(in the rows, 128 means zero)
[130, 102, 103, 137, 115, 132, 133, 113, 128, 183, 124, 127, 91, 128, 121, 100, 84, 90, 133, 136, 62, 141, 141, 137, 163, 119, 126, 88, 69, 136, 157, 166, 98, 138]  K637
[123, 114, 90, 148, 132, 132, 103, 124, 200, 172, 93, 87, 197, 71, 119, 103, 95, 130, 144, 104, 124, 145, 116, 127, 117, 122, 102, 93, 149, 162, 131, 86, 134, 90]  K637
[112, 88, 119, 102, 113, 131, 153, 146, 97, 165, 117, 120, 122, 90, 138, 106, 86, 140, 145, 97, 76, 145, 141, 140, 154, 134, 110, 124, 92, 119, 136, 116, 87, 164]  K813
[143, 62, 99, 131, 138, 114, 145, 123, 174, 154, 117, 131, 185, 118, 97, 59, 110, 118, 188, 84, 165, 145, 114, 121, 139, 110, 116, 72, 165, 154, 116, 114, 133, 119]  K23
[107, 75, 147, 122, 126, 135, 155, 116, 110, 170, 104, 118, 101, 106, 91, 102, 70, 96, 138, 156, 92, 134, 139, 122, 132, 107, 142, 117, 94, 123, 173, 175, 107, 147]  K509
[110, 67, 141, 118, 118, 149, 134, 98, 144, 165, 76, 132, 136, 109, 180, 97, 71, 166, 160, 92, 74, 149, 160, 115, 156, 106, 154, 176, 129, 123, 121, 114, 143, 107]  K530
[128, 94, 104, 104, 126, 152, 148, 110, 139, 177, 80, 119, 118, 98, 118, 111, 88, 114, 158, 128, 79, 157, 143, 126, 159, 153, 122, 90, 66, 138, 152, 138, 99, 164]  K170
[129, 114, 133, 171, 130, 102, 71, 143, 164, 97, 138, 114, 124, 58, 115, 138, 108, 159, 133, 134, 122, 145, 162, 121, 105, 109, 126, 135, 148, 176, 105, 74, 129, 94]  K183
[125, 148, 113, 111, 92, 107, 115, 148, 125, 127, 124, 117, 134, 123, 99, 136, 142, 197, 134, 138, 131, 157, 173, 159, 104, 153, 134, 117, 146, 83, 109, 132, 124, 125]  K904
[72, 137, 94, 107, 116, 137, 57, 148, 141, 112, 99, 121, 77, 89, 111, 180, 146, 171, 121, 154, 142, 138, 178, 147, 106, 140, 131, 117, 112, 121, 98, 153, 108, 162]  K637
[127, 107, 84, 104, 149, 113, 151, 81, 168, 142, 81, 101, 125, 89, 91, 95, 102, 141, 140, 85, 160, 135, 124, 115, 82, 121, 138, 107, 156, 149, 173, 109, 134, 112]  K339
[113, 105, 113, 96, 139, 125, 110, 104, 138, 136, 109, 120, 123, 101, 103, 127, 121, 149, 146, 101, 156, 112, 107, 112, 98, 148, 149, 93, 156, 159, 110, 121, 139, 122]  K183
[127, 100, 115, 125, 150, 137, 94, 90, 139, 148, 88, 128, 142, 130, 94, 120, 115, 131, 149, 116, 141, 135, 125, 115, 105, 120, 146, 77, 149, 167, 138, 139, 141, 124]  K183
[132, 77, 156, 102, 124, 140, 111, 111, 113, 160, 114, 130, 85, 153, 150, 97, 112, 162, 136, 81, 85, 121, 161, 129, 136, 131, 180, 137, 107, 123, 143, 113, 114, 134]  K993
[44, 150, 130, 94, 96, 114, 114, 189, 72, 102, 144, 170, 89, 95, 148, 152, 101, 134, 93, 189, 84, 162, 145, 197, 106, 83, 116, 141, 57, 106, 146, 84, 101, 116]  K232
[126, 56, 141, 118, 124, 150, 135, 100, 117, 158, 70, 109, 84, 130, 148, 83, 110, 206, 136, 132, 89, 140, 220, 122, 124, 125, 186, 151, 130, 105, 128, 106, 130, 147]  K993
[41, 111, 82, 147, 119, 125, 132, 161, 32, 71, 132, 116, 77, 21, 123, 193, 92, 106, 131, 172, 122, 147, 107, 130, 55, 101, 233, 150, 65, 126, 121, 164, 141, 147]  K637
[139, 110, 121, 138, 169, 99, 184, 111, 176, 124, 99, 95, 137, 106, 68, 125, 110, 127, 121, 97, 102, 122, 97, 127, 112, 127, 139, 124, 167, 160, 128, 76, 192, 79]  K41
[119, 123, 97, 105, 128, 120, 127, 106, 180, 161, 90, 127, 103, 121, 84, 140, 103, 90, 158, 125, 117, 137, 126, 111, 146, 162, 143, 79, 84, 130, 151, 178, 64, 139]  K170
[77, 183, 75, 146, 97, 123, 144, 146, 43, 144, 88, 153, 179, 110, 153, 155, 139, 152, 135, 157, 142, 189, 166, 167, 111, 86, 129, 159, 144, 46, 133, 192, 131, 148]  K339
[108, 112, 25, 185, 69, 113, 158, 189, 107, 132, 193, 83, 128, 24, 128, 154, 157, 106, 125, 163, 117, 171, 180, 171, 139, 122, 150, 89, 98, 104, 61, 148, 100, 133]  K232
[105, 120, 113, 132, 98, 101, 130, 158, 109, 132, 124, 121, 149, 90, 117, 136, 159, 142, 144, 158, 133, 149, 167, 165, 112, 135, 148, 90, 128, 73, 112, 159, 97, 152]  K509
[147, 118, 98, 136, 148, 111, 130, 110, 193, 133, 120, 83, 162, 133, 119, 110, 140, 161, 179, 86, 179, 150, 125, 91, 104, 132, 154, 119, 167, 153, 141, 108, 140, 113]  K41
[145, 70, 130, 91, 108, 139, 180, 127, 60, 179, 126, 104, 119, 137, 168, 73, 85, 136, 151, 91, 103, 156, 158, 113, 106, 92, 182, 163, 126, 104, 155, 93, 150, 154]  K509
[111, 132, 95, 151, 103, 108, 118, 145, 112, 149, 96, 135, 139, 69, 132, 132, 142, 140, 154, 162, 121, 159, 163, 158, 107, 138, 135, 95, 124, 87, 135, 159, 94, 166]  K170
[135, 97, 83, 137, 124, 101, 133, 107, 192, 158, 98, 119, 169, 103, 111, 106, 104, 150, 180, 103, 140, 155, 127, 103, 107, 135, 150, 122, 152, 156, 123, 102, 147, 112]  K41
[109, 99, 107, 132, 134, 132, 112, 121, 185, 153, 128, 87, 130, 97, 123, 84, 121, 148, 151, 113, 176, 121, 112, 94, 107, 129, 130, 131, 123, 159, 148, 128, 145, 103]  K993
[94, 111, 170, 152, 92, 182, 95, 172, 111, 156, 71, 121, 189, 133, 88, 111, 46, 156, 162, 171, 24, 175, 152, 118, 170, 134, 119, 153, 55, 149, 138, 152, 122, 117]  K813
[114, 72, 113, 160, 113, 132, 128, 126, 74, 162, 84, 135, 133, 101, 148, 107, 90, 148, 160, 108, 47, 162, 193, 143, 140, 97, 162, 142, 117, 128, 115, 138, 147, 141]  K530
[112, 57, 136, 144, 101, 137, 152, 119, 95, 176, 91, 136, 101, 112, 138, 92, 89, 147, 148, 114, 50, 139, 192, 136, 149, 114, 193, 160, 106, 103, 120, 145, 135, 141]  K232
[138, 54, 139, 118, 105, 160, 130, 106, 84, 158, 104, 149, 91, 93, 172, 104, 74, 175, 143, 121, 76, 153, 171, 127, 148, 101, 159, 159, 127, 118, 115, 117, 133, 175]  K813
[143, 75, 178, 103, 107, 124, 146, 100, 85, 159, 106, 166, 110, 130, 172, 86, 107, 175, 169, 116, 82, 140, 154, 138, 140, 123, 179, 145, 114, 90, 134, 136, 147, 165]  K509
[139, 97, 125, 121, 130, 147, 130, 97, 112, 162, 74, 121, 135, 136, 192, 86, 114, 176, 153, 148, 105, 164, 191, 115, 145, 105, 164, 132, 97, 113, 132, 120, 163, 144]  K509
[137, 144, 71, 146, 154, 60, 139, 114, 201, 161, 95, 124, 157, 113, 101, 89, 82, 123, 145, 125, 122, 118, 129, 95, 124, 140, 96, 96, 146, 188, 123, 66, 109, 80]  K41
[130, 47, 114, 118, 96, 133, 131, 94, 130, 152, 108, 133, 79, 88, 181, 77, 82, 187, 156, 114, 83, 145, 185, 121, 133, 100, 184, 149, 138, 134, 101, 103, 151, 113]  K530
[115, 64, 140, 115, 99, 140, 129, 130, 106, 158, 119, 131, 97, 86, 174, 93, 84, 168, 153, 97, 68, 136, 161, 132, 145, 118, 161, 170, 108, 117, 105, 106, 141, 150]  K637
[67, 123, 119, 116, 102, 131, 124, 172, 75, 147, 82, 106, 192, 61, 101, 160, 150, 156, 151, 142, 75, 150, 147, 197, 134, 164, 159, 49, 93, 79, 91, 167, 105, 143]  K509
[166, 68, 146, 109, 71, 83, 166, 139, 170, 118, 159, 113, 152, 114, 107, 91, 160, 154, 156, 107, 154, 173, 130, 166, 42, 113, 202, 117, 186, 60, 161, 85, 148, 110]  K509
[118, 105, 118, 153, 112, 131, 156, 129, 111, 149, 94, 122, 132, 121, 117, 80, 90, 103, 130, 158, 76, 149, 170, 126, 133, 136, 109, 142, 54, 117, 194, 164, 98, 153]  K339
[132, 113, 99, 114, 128, 142, 128, 117, 140, 144, 114, 112, 156, 89, 124, 103, 117, 156, 193, 115, 165, 153, 118, 107, 123, 123, 155, 88, 149, 152, 112, 121, 127, 134]  K170
[95, 133, 52, 119, 105, 96, 138, 161, 119, 134, 122, 139, 139, 67, 134, 135, 155, 118, 155, 147, 157, 151, 145, 150, 117, 130, 130, 88, 117, 97, 87, 138, 107, 155]  K170
[125, 66, 125, 137, 109, 131, 144, 123, 102, 141, 95, 107, 125, 90, 154, 72, 103, 167, 153, 91, 87, 134, 200, 121, 135, 127, 173, 158, 115, 109, 129, 124, 112, 145]  K339
[145, 105, 135, 74, 139, 177, 194, 69, 134, 184, 99, 88, 201, 133, 96, 79, 66, 117, 139, 145, 157, 122, 57, 106, 100, 191, 94, 65, 139, 125, 207, 135, 76, 146]  K904
[112, 124, 104, 129, 141, 104, 136, 117, 181, 127, 107, 113, 156, 106, 109, 125, 115, 123, 162, 100, 148, 139, 92, 112, 100, 131, 156, 120, 129, 132, 143, 124, 136, 102]  K637
[144, 84, 137, 140, 143, 104, 134, 123, 152, 132, 112, 127, 153, 99, 117, 80, 104, 148, 168, 88, 150, 138, 115, 126, 100, 121, 128, 111, 169, 143, 151, 97, 133, 126]  K23
[121, 83, 133, 142, 88, 110, 150, 132, 81, 205, 60, 138, 113, 94, 145, 70, 70, 176, 141, 120, 14, 132, 189, 144, 150, 143, 142, 147, 115, 88, 130, 144, 117, 151]  K813
[175, 103, 131, 190, 119, 148, 126, 126, 93, 161, 151, 75, 106, 78, 119, 145, 71, 98, 131, 102, 50, 148, 133, 118, 142, 142, 150, 113, 92, 152, 181, 162, 64, 160]  K813
[145, 70, 141, 122, 104, 138, 147, 117, 91, 176, 109, 118, 129, 112, 167, 92, 81, 149, 153, 114, 89, 146, 184, 113, 137, 109, 179, 154, 136, 105, 122, 113, 115, 149]  K509
[123, 67, 107, 111, 91, 150, 134, 121, 111, 154, 107, 132, 109, 126, 156, 113, 105, 159, 144, 109, 75, 160, 190, 141, 147, 109, 164, 146, 130, 113, 91, 121, 144, 132]  K530
[116, 65, 106, 122, 117, 140, 114, 119, 101, 169, 86, 131, 104, 115, 164, 96, 85, 154, 143, 99, 72, 146, 198, 129, 143, 87, 176, 145, 124, 123, 99, 101, 138, 141]  K637
[110, 61, 107, 126, 114, 106, 120, 133, 197, 147, 97, 105, 117, 76, 118, 58, 90, 158, 155, 107, 139, 146, 140, 123, 101, 112, 142, 119, 131, 142, 148, 100, 152, 88]  K23
[119, 169, 81, 194, 61, 79, 108, 200, 93, 139, 127, 123, 194, 59, 143, 100, 148, 169, 171, 196, 114, 166, 179, 159, 91, 148, 138, 91, 134, 92, 102, 129, 90, 129]  K170
[127, 106, 107, 125, 148, 155, 134, 100, 117, 160, 91, 108, 105, 142, 141, 100, 81, 111, 127, 140, 83, 126, 151, 105, 149, 127, 142, 105, 82, 152, 148, 133, 111, 141]  K637
[124, 107, 97, 160, 137, 111, 102, 135, 185, 164, 129, 69, 152, 99, 135, 75, 99, 128, 160, 99, 135, 128, 129, 92, 118, 122, 129, 110, 118, 182, 167, 111, 115, 93]  K41
[146, 120, 137, 193, 165, 94, 163, 113, 56, 117, 70, 144, 159, 136, 202, 121, 147, 143, 151, 138, 47, 120, 187, 128, 149, 179, 179, 128, 74, 94, 133, 136, 99, 190]  K41
[104, 83, 180, 103, 127, 146, 116, 123, 93, 117, 67, 157, 138, 140, 138, 101, 84, 182, 151, 141, 44, 129, 165, 146, 136, 129, 186, 119, 106, 123, 110, 85, 117, 130]  K637
[132, 99, 124, 143, 117, 150, 138, 132, 115, 183, 130, 107, 114, 143, 125, 85, 100, 122, 130, 139, 75, 149, 156, 132, 159, 127, 110, 116, 66, 138, 168, 146, 110, 138]  K993
[89, 122, 91, 170, 102, 83, 94, 180, 148, 131, 115, 108, 169, 97, 127, 128, 160, 132, 133, 131, 138, 141, 164, 152, 83, 122, 149, 129, 143, 95, 130, 134, 121, 113]  K41
[145, 52, 142, 113, 131, 159, 150, 100, 137, 186, 81, 94, 118, 140, 205, 47, 76, 202, 131, 114, 65, 150, 228, 119, 176, 81, 143, 158, 156, 121, 129, 47, 123, 118]  K41
[130, 73, 118, 159, 155, 125, 145, 114, 148, 132, 120, 110, 185, 87, 95, 105, 149, 141, 173, 108, 152, 156, 118, 148, 117, 116, 139, 72, 144, 137, 138, 126, 132, 138]  K993
[141, 74, 142, 133, 108, 152, 147, 119, 146, 145, 123, 126, 106, 116, 139, 88, 77, 129, 147, 162, 79, 164, 143, 135, 167, 146, 121, 100, 59, 129, 166, 146, 89, 142]  K23
[104, 88, 114, 143, 145, 152, 158, 129, 96, 157, 127, 99, 109, 123, 108, 93, 85, 80, 137, 135, 82, 139, 126, 126, 153, 104, 99, 106, 68, 167, 174, 169, 130, 136]  K530
[148, 147, 113, 219, 101, 110, 56, 151, 111, 82, 156, 145, 176, 104, 181, 93, 212, 143, 133, 180, 169, 125, 169, 156, 99, 130, 127, 96, 119, 110, 133, 173, 134, 150]  K339
[86, 129, 81, 163, 94, 76, 92, 180, 96, 160, 110, 151, 164, 109, 99, 135, 105, 105, 129, 145, 98, 164, 166, 169, 76, 85, 136, 116, 145, 113, 145, 121, 96, 119]  K41
[127, 128, 115, 101, 154, 121, 134, 114, 219, 108, 101, 104, 159, 105, 143, 104, 140, 151, 176, 113, 195, 142, 106, 90, 112, 142, 128, 122, 129, 138, 142, 88, 129, 113]  K170
[105, 116, 91, 125, 102, 98, 124, 167, 76, 111, 137, 129, 162, 70, 135, 145, 153, 162, 140, 127, 118, 160, 178, 186, 119, 141, 141, 89, 111, 76, 85, 119, 97, 156]  K904
[124, 97, 124, 121, 117, 172, 158, 114, 130, 161, 99, 121, 117, 138, 157, 96, 82, 87, 126, 170, 93, 154, 134, 111, 158, 104, 149, 135, 73, 112, 162, 148, 128, 122]  K170
[107, 62, 216, 184, 125, 154, 78, 125, 93, 155, 76, 158, 144, 49, 149, 98, 91, 199, 180, 123, 56, 128, 153, 145, 165, 131, 112, 162, 115, 121, 140, 185, 130, 197]  K813
[122, 92, 141, 134, 117, 145, 148, 116, 129, 182, 124, 108, 86, 118, 114, 84, 79, 130, 132, 129, 69, 141, 145, 137, 148, 112, 125, 122, 91, 143, 180, 142, 119, 124]  K232
[122, 109, 126, 118, 122, 142, 125, 124, 95, 171, 130, 114, 127, 144, 144, 100, 97, 107, 142, 122, 89, 150, 129, 129, 140, 125, 122, 93, 72, 138, 182, 146, 93, 135]  K183
[97, 67, 94, 130, 90, 126, 150, 142, 67, 166, 76, 145, 169, 103, 138, 89, 92, 118, 153, 95, 95, 160, 189, 136, 106, 102, 164, 176, 119, 83, 137, 135, 120, 163]  K339
[131, 82, 126, 128, 100, 144, 146, 133, 119, 121, 115, 164, 143, 99, 174, 104, 95, 144, 190, 150, 100, 181, 155, 110, 157, 116, 168, 166, 72, 122, 98, 107, 142, 157]  K170
[116, 155, 82, 131, 112, 100, 140, 144, 118, 121, 100, 141, 147, 102, 136, 147, 145, 133, 158, 165, 148, 179, 154, 142, 94, 132, 145, 112, 116, 83, 138, 135, 95, 158]  K170
